Below is a small trained network, with its code and all its weights. Each question gives an input and a class and asks what happens when units are switched off, that is, made to give their printed mean instead of their output.

import numpy as np


def w(rows, s, z=0):
    codes = np.array(rows[::2]) - 128.0
    scale = np.full(codes.shape[1], s)
    scale[-1] = z or s
    return codes * scale


def f(y):
    return y / 2 * (1 + np.tanh(0.7978845608 * (y + 0.044715 * y**3)))


def log_softmax(a):
    a = a - a.max(-1, keepdims=True)
    return a - np.log(np.exp(a).sum(-1, keepdims=True))


def net(x, mask):
    res = np.array(x, float).reshape(1, 6) / 4 @ E
    y = f(res @ A[0][:, :-1].T + A[0][:, -1])
    res = res + np.where(mask, y, B[0][:, -1]) @ B[0][:, :-1]
    return log_softmax(res[-1] @ U[:, :-1].T + U[:, -1])


A, B = {}, {}
E = w([
[134,132,135,146,122,122],'x0',
[96,112,107,134,147,6],'x1',
[121,122,121,114,132,134],'x2',
[118,118,123,120,127,134],'x3',
[40,230,146,110,78,129],'x4',
[70,140,120,187,213,169],'x5',
],0.013)
A[0] = w([
[112,90,115,197,250,162,84],'neuron 0',
[87,99,105,160,136,81,118],'neuron 1',
[219,64,120,94,63,108,69],'neuron 2',
[213,87,119,146,121,243,96],'neuron 3',
[216,16,115,143,187,120,2],'neuron 4',
[140,60,99,130,188,19,112],'neuron 5',
],0.022,0.0059)
B[0] = w([
[180,62,78,90,76,36,233],'neuron 0',
[145,138,133,140,136,175,181],'neuron 1',
[175,57,76,96,92,43,243],'neuron 2',
[127,105,228,149,206,200,250],'neuron 3',
[49,255,62,142,80,130,253],'neuron 4',
[139,90,234,146,200,209,245],'neuron 5',
],0.017,0.022)
U = w([
[183,85,210,137,205,189,59],'0',
[238,28,75,69,95,5,47],'1',
[78,227,84,142,111,133,254],'2',
],0.011,0.0044)

Each question gives the input, the list of numbers given to net, and the class t.
The units are the neurons (one row each of A and B). Each row of codes is followed by its name. A weight is (code - 128) times the scale printed after its matrix; where a second scale follows, it is the last column's (A, B and U).
mask holds one flag per neuron, in row order. A switched-off neuron (its flag False) gives its mean, the last column of its row in B, instead of its output. The means were averaged over made-up inputs and are rounded, as every weight is.
A unit's drop is (log p(t) with every unit on - log p(t) with that unit switched off) / (log p(t) with every unit on - log p(t) with every unit switched off).
The circuit of an input: a set's keep is (log p(t) with only the set's units on - log p(t) with every unit switched off) / (log p(t) with every unit on - log p(t) with every unit switched off). Starting from all 6 units, units are removed one at a time, each time the one whose removal leaves the highest keep (on an exact tie, the one counted first), for as long as the keep stays at least 0.8.
circuit, biggest first: the units of the circuit, biggest drop first
unit that matters most: the unit with the biggest drop
top k neurons: the k neurons with the biggest drops, biggest first
drop of u: that unit's drop, to one decimal
input [-5,-5,-8,-5,-6,5], class 2: circuit, biggest first	(neuron 4)
input [-7,-3,6,1,-7,-5], class 2: top 2 neurons	(neuron 4; neuron 0)
input [1,4,-4,1,7,-3], class 2: top 3 neurons	(neuron 2; neuron 0; neuron 5)
input [5,3,6,7,-7,-5], class 2: top 2 neurons	(neuron 4; neuron 0)
input [-2,6,1,7,0,7], class 1: top 2 neurons	(neuron 0; neuron 3)
input [0,-7,-5,-5,-8,-5], class 2: top 2 neurons	(neuron 4; neuron 5)
input [8,-5,4,8,8,6], class 2: top 3 neurons	(neuron 5; neuron 2; neuron 3)
input [-2,-4,-3,0,4,5], class 1: top 3 neurons	(neuron 4; neuron 5; neuron 3)
input [-3,1,-1,0,-1,2], class 1: top 2 neurons	(neuron 3; neuron 4)
input [-8,8,6,1,-1,-8], class 0: top 2 neurons	(neuron 5; neuron 0)
input [3,-5,3,-5,4,-6], class 1: top 2 neurons	(neuron 5; neuron 4)
input [-2,-2,7,-2,2,-4], class 1: top 3 neurons	(neuron 4; neuron 5; neuron 3)
input [8,-3,8,5,-4,2], class 2: top 3 neurons	(neuron 4; neuron 5; neuron 2)
input [3,8,-2,0,8,-5], class 0: top 3 neurons	(neuron 4; neuron 2; neuron 0)
input [-2,8,-7,-3,-6,4], class 0: unit that matters most	neuron 5
input [2,-5,-5,0,-6,-6], class 1: top 3 neurons	(neuron 2; neuron 5; neuron 1)
input [8,-3,8,-1,-2,-5], class 1: top 2 neurons	(neuron 2; neuron 5)
input [-1,-1,7,-5,3,-2], class 2: drop of neuron 3	1.8
input [8,3,8,-4,5,6], class 1: drop of neuron 4	1.4
input [-2,2,5,2,-7,-4], class 2: unit that matters most	neuron 4
input [4,8,6,-8,-3,-4], class 0: drop of neuron 5	3.4
input [-3,7,1,2,-4,3], class 0: drop of neuron 0	0.0
